Rows, each with roughly how far along a hidden order it lies (0 to 20)
[ 0.11 -1.22  0.04 -1.26  1.09  0.47  0.01 -1.21  0.33  0.93 -3.31 -0.35
  0.95  1.27 -0.39  1.61  1.27  1.12  0.54  0.18 -0.02 -0.54 -1.95  2.52
 -1.62  1.54  1.64 -0.83  1.75 -2.16  0.52  1.13  4.00 -1.53]
4
[ 0.19 -2.44  0.33 -1.05  2.37  0.08  2.14  0.24  0.76 -0.74 -3.75 -0.74
 -1.41  0.31  2.18  0.28  3.67 -4.12  2.00  2.92  0.51 -1.39  9.66  0.64
  1.01  0.83  3.16  0.91 -2.01  2.81 -0.48 -3.40 -2.02  0.39]
14
[ 1.09 -2.27 -0.11 -1.82  0.85 -1.29  2.34 -1.90 -0.57  0.44 -3.19 -0.83
 -1.56  0.22 -0.15 -0.48  0.62 -0.79 -1.48  3.08  0.14 -1.14 -3.29  3.12
 -3.74  1.06  0.05 -0.11 -0.61  1.07 -0.20 -0.55  3.34  0.99]
13
[-0.80 -0.36  0.56  0.85  1.88  0.25 -0.53  1.35  0.54 -1.23  0.74 -0.15
  0.21  0.86  1.75  0.39  2.22 -2.37  1.91  2.19  0.34 -0.80  8.67 -1.48
  2.27 -0.74  2.29  1.56  1.10  1.95 -0.24 -3.04 -3.45 -0.22]
13
[-0.21 -0.94  0.19 -0.81  0.50  0.78 -0.12 -1.36  0.56  0.34 -3.63  0.38
  0.56  0.47 -0.71  0.89  0.22  0.83 -0.87  0.17  0.20  0.27 -4.40  2.68
 -1.07  0.97  0.72 -1.17  2.18 -2.66  1.02  1.63  3.70 -2.06]
4
[ 0.57 -0.95  0.09 -1.01  0.14  1.28  0.72 -2.03  1.25  1.53 -5.77  0.25
  1.32  1.40 -0.70  1.69  1.08  3.26 -2.03  1.24  0.08 -0.41  0.20  4.69
 -1.66  2.26  2.67 -0.62  4.11 -2.19  0.73  1.36  5.24 -2.11]
0
[ 0.29 -1.38  0.18 -1.03  1.43 -0.85  1.22 -1.35  0.19  0.14 -3.38 -0.11
 -0.89  0.33  0.39  0.69  0.93 -0.88 -0.89  2.99  0.22 -0.41 -1.84  1.48
 -0.71  0.76  1.44 -0.12  1.14  0.27  0.21 -0.26  1.78 -0.37]
11
[ 0.09 -0.60  0.10 -0.86  0.72  0.25  0.55 -1.37  0.63  0.48 -3.42  0.04
  0.34  0.13 -0.32  0.44  0.33 -0.33 -0.45  0.78  0.13 -0.12 -3.60  1.99
 -1.33  0.94  0.55 -0.82  1.20 -1.45  0.76  1.35  3.21 -1.57]
7
[-1.05  1.48  0.71  1.89  0.51  0.96 -2.99  1.30  0.64 -0.85  0.49  1.13
  1.01  0.87  0.25  0.85 -0.65 -2.96  1.56 -0.65 -0.43  0.97  3.01 -1.23
  2.52 -0.74  0.75 -0.13  1.54 -1.12  1.00  1.42 -2.18 -2.06]
6
[ 0.66 -1.79 -0.02 -1.21  1.07 -1.02  1.61 -1.48 -0.26  0.13 -2.74 -0.22
 -1.61 -0.37 -0.22 -0.49  0.65 -1.97 -0.97  2.60  0.20 -0.40 -2.35  2.19
 -1.57  0.62 -0.44 -0.09 -0.95  0.59 -0.12 -0.73  1.89  0.51]
13
[ 0.97 -1.94 -0.10 -1.58  0.78 -1.14  2.26 -1.60 -0.63  0.69 -3.38 -0.48
 -1.60 -0.06  0.13 -0.84  0.70 -1.30 -1.64  2.96  0.22 -0.71 -3.00  2.81
 -2.57  0.79  0.08 -0.03 -0.30  0.12 -0.12 -0.56  3.49 -0.04]
13
[ 0.21 -0.55  0.05  0.61 -0.27  0.04  1.06  1.39 -0.05 -0.97  2.56 -0.07
 -1.37 -1.70  1.05 -1.79 -0.23 -6.88  0.30  0.12  0.15 -0.11  3.31 -2.22
  1.32 -1.47 -1.41  0.80 -2.04  3.63 -0.16 -1.58 -2.91  0.38]
19
[-0.16  0.71  0.07  1.10 -0.71 -0.13 -0.38  1.04 -0.04 -1.10  2.33  0.44
 -0.85 -1.83  1.39 -1.53 -1.78 -3.71 -1.04 -0.35  0.48  0.67  2.23 -2.13
  2.52 -1.76 -1.11  1.08 -1.31  2.83  0.35 -0.71 -2.83 -0.19]
18
[-0.49 -0.02  0.29  1.15  1.39  0.42 -0.20  1.95  0.83 -1.66 -0.18  0.02
 -0.49 -0.34  2.43  0.13  1.80 -4.16  1.21  1.00  0.76 -0.34  9.89 -3.13
  3.44 -0.68  1.55  1.56  0.16  3.66 -0.13 -3.08 -5.17 -0.29]
16
[-0.75 -0.53  0.13 -0.48  1.90 -0.26 -0.16 -0.31  0.12  0.18 -2.59  0.35
  0.29  0.56  0.21  0.71  1.62  0.06  1.14  0.81  0.22 -0.25  0.22  1.74
  0.10  0.91  1.77 -0.23  1.27 -1.50  0.29  0.20  0.52 -0.90]
9
[ 0.61 -1.28  0.09 -1.03 -0.08  0.99  0.71 -1.80  0.85  1.39 -5.43 -0.04
  1.04  0.98 -0.83  1.54  0.64  3.64 -2.04  0.91 -0.10 -0.50 -1.03  3.40
 -1.87  2.55  1.60 -0.84  2.92 -1.74  0.57  1.07  5.36 -1.90]
1
[ 1.54 -2.53 -0.12 -1.98 -0.17 -1.13  2.79 -2.43 -0.15  1.50 -3.60 -0.44
 -1.75 -0.27 -0.57 -0.91 -0.43 -0.52 -3.45  3.31  0.05 -1.08 -4.43  3.97
 -4.29  1.24  0.11 -0.07 -0.64  1.06 -0.04  0.03  4.82  1.20]
13
[ 0.73 -1.77 -0.50 -1.52  0.35 -1.51  2.05 -1.30 -1.23  0.88 -0.22 -0.66
 -1.72 -0.51 -0.95 -1.74 -0.52 -1.31 -1.31  1.63  0.02 -0.62 -5.96  2.65
 -3.04  0.47 -1.76 -0.60 -2.73  0.11 -0.21 -0.38  2.34  1.18]
15
[-1.26  1.33  0.61  1.84  1.41  0.06 -3.00  1.56  0.73 -1.19  0.86  0.71
  0.59  0.63  1.79  0.83 -0.25 -1.79  1.40  0.88  0.38  0.55  7.08 -2.07
  3.79 -1.17  1.86  0.92  1.76  0.40  0.34 -0.73 -3.56 -0.58]
11
[ 0.25 -0.17  0.11  0.69  0.01  0.00  0.91  1.63  0.61 -1.29  2.81 -0.15
 -1.78 -1.90  1.67 -1.56 -0.13 -5.65  0.61  0.13  0.41 -0.18  4.31 -2.80
  2.54 -1.39 -0.28  1.19 -2.17  4.31  0.13 -1.96 -4.16  0.18]
20
[ 0.09  1.18  0.78  0.49  0.37  1.47  0.21 -0.32  1.50  0.18 -4.61  1.35
  0.79  0.51  0.28  1.71  0.53  0.53 -1.57  0.77  0.80  0.57  0.64  1.77
  0.42  1.61  2.81 -0.28  4.82 -1.51  1.64  1.66  1.47 -3.06]
2
[-0.74  0.97  0.68  1.59  0.02  1.54 -1.96  1.10  0.86 -0.51  0.07  1.18
  1.15  0.83  0.08  1.17 -0.48 -2.43  0.53 -0.84 -0.12  0.99  0.70 -0.46
  2.07 -0.22  1.08 -0.39  3.05 -1.20  1.12  1.59 -0.95 -2.61]
5
[-0.80 -0.77 -0.10  0.04  1.13 -1.77 -0.06  0.40 -1.45 -0.60  1.08 -0.34
 -0.32  0.04 -0.10 -0.44  0.97 -1.03  1.61  1.20 -0.37  0.09 -0.71  0.43
  0.34 -0.71 -0.81 -0.48 -2.40 -0.84 -0.68 -1.26 -1.16  1.47]
14
[ 0.72 -2.12  0.29 -1.90  1.40  0.30  1.43 -0.99  0.69  0.63 -4.03 -0.73
 -0.17  1.53  0.16  0.99  2.33  0.87  0.72  1.41 -0.22 -1.32  0.63  2.55
 -2.37  1.87  2.30 -0.57  1.37 -0.66  0.05  0.01  2.75 -0.91]
7
[-0.10 -0.88  0.35 -0.20  1.03 -0.23  0.94 -0.15  0.05 -0.48 -1.69  0.03
 -0.69 -0.37  0.97  0.11  1.39 -2.31  0.44  2.22  0.09 -0.32  4.22  0.37
  0.92 -0.03  1.11  0.42 -0.18  1.25 -0.04 -1.69 -1.09  0.17]
13
[-0.83  0.81  0.48  1.11  0.46  0.93 -1.19  0.54  0.96 -0.79 -0.25  0.61
  0.07 -0.52  1.18  0.05 -0.59 -3.20 -1.09  2.16  0.48  0.39  6.73 -0.74
  3.11 -0.75  1.87  1.54  1.21  1.90  0.78 -0.48 -1.70 -0.88]
12
[-0.90  0.44  0.68  1.32  1.72  0.50 -1.56  1.23  1.28 -1.34 -1.97  0.51
  0.12  0.94  1.80  0.86  2.00 -2.86  1.45  2.38  0.64 -0.28  9.99 -1.29
  3.96 -0.47  3.68  1.82  2.21  2.05  0.42 -1.78 -3.17 -1.14]
11
[ 0.18 -0.97  0.20  0.34  0.66  0.54  1.25  1.75  0.63 -1.48  0.61 -0.42
 -1.35 -1.47  2.03 -1.05  1.49 -5.56  0.90  0.50  0.44 -0.83  7.70 -2.81
  2.05 -0.92  1.04  1.46 -1.82  4.79 -0.24 -3.04 -4.38  0.26]
19
[-0.04  0.12  0.28 -0.68  0.56  0.57  0.50 -1.31  0.79  0.18 -3.40  0.30
  0.08 -0.31 -0.17  0.86  0.45 -0.50 -0.62  0.38  0.33  0.19 -1.50  2.01
 -1.38  1.38  1.55 -0.50  2.21 -0.55  1.10  1.33  3.17 -1.87]
7
[-0.25  1.11  0.70  0.65 -1.71  1.13 -1.25  0.63  1.47 -0.68 -1.01  1.24
  0.53 -0.73  0.47  0.43 -1.57 -3.77 -1.81  1.05 -0.06  0.61  3.73 -0.07
  1.12 -0.37  0.68  0.69  1.91  1.15  1.40  0.89 -1.13 -1.97]
9
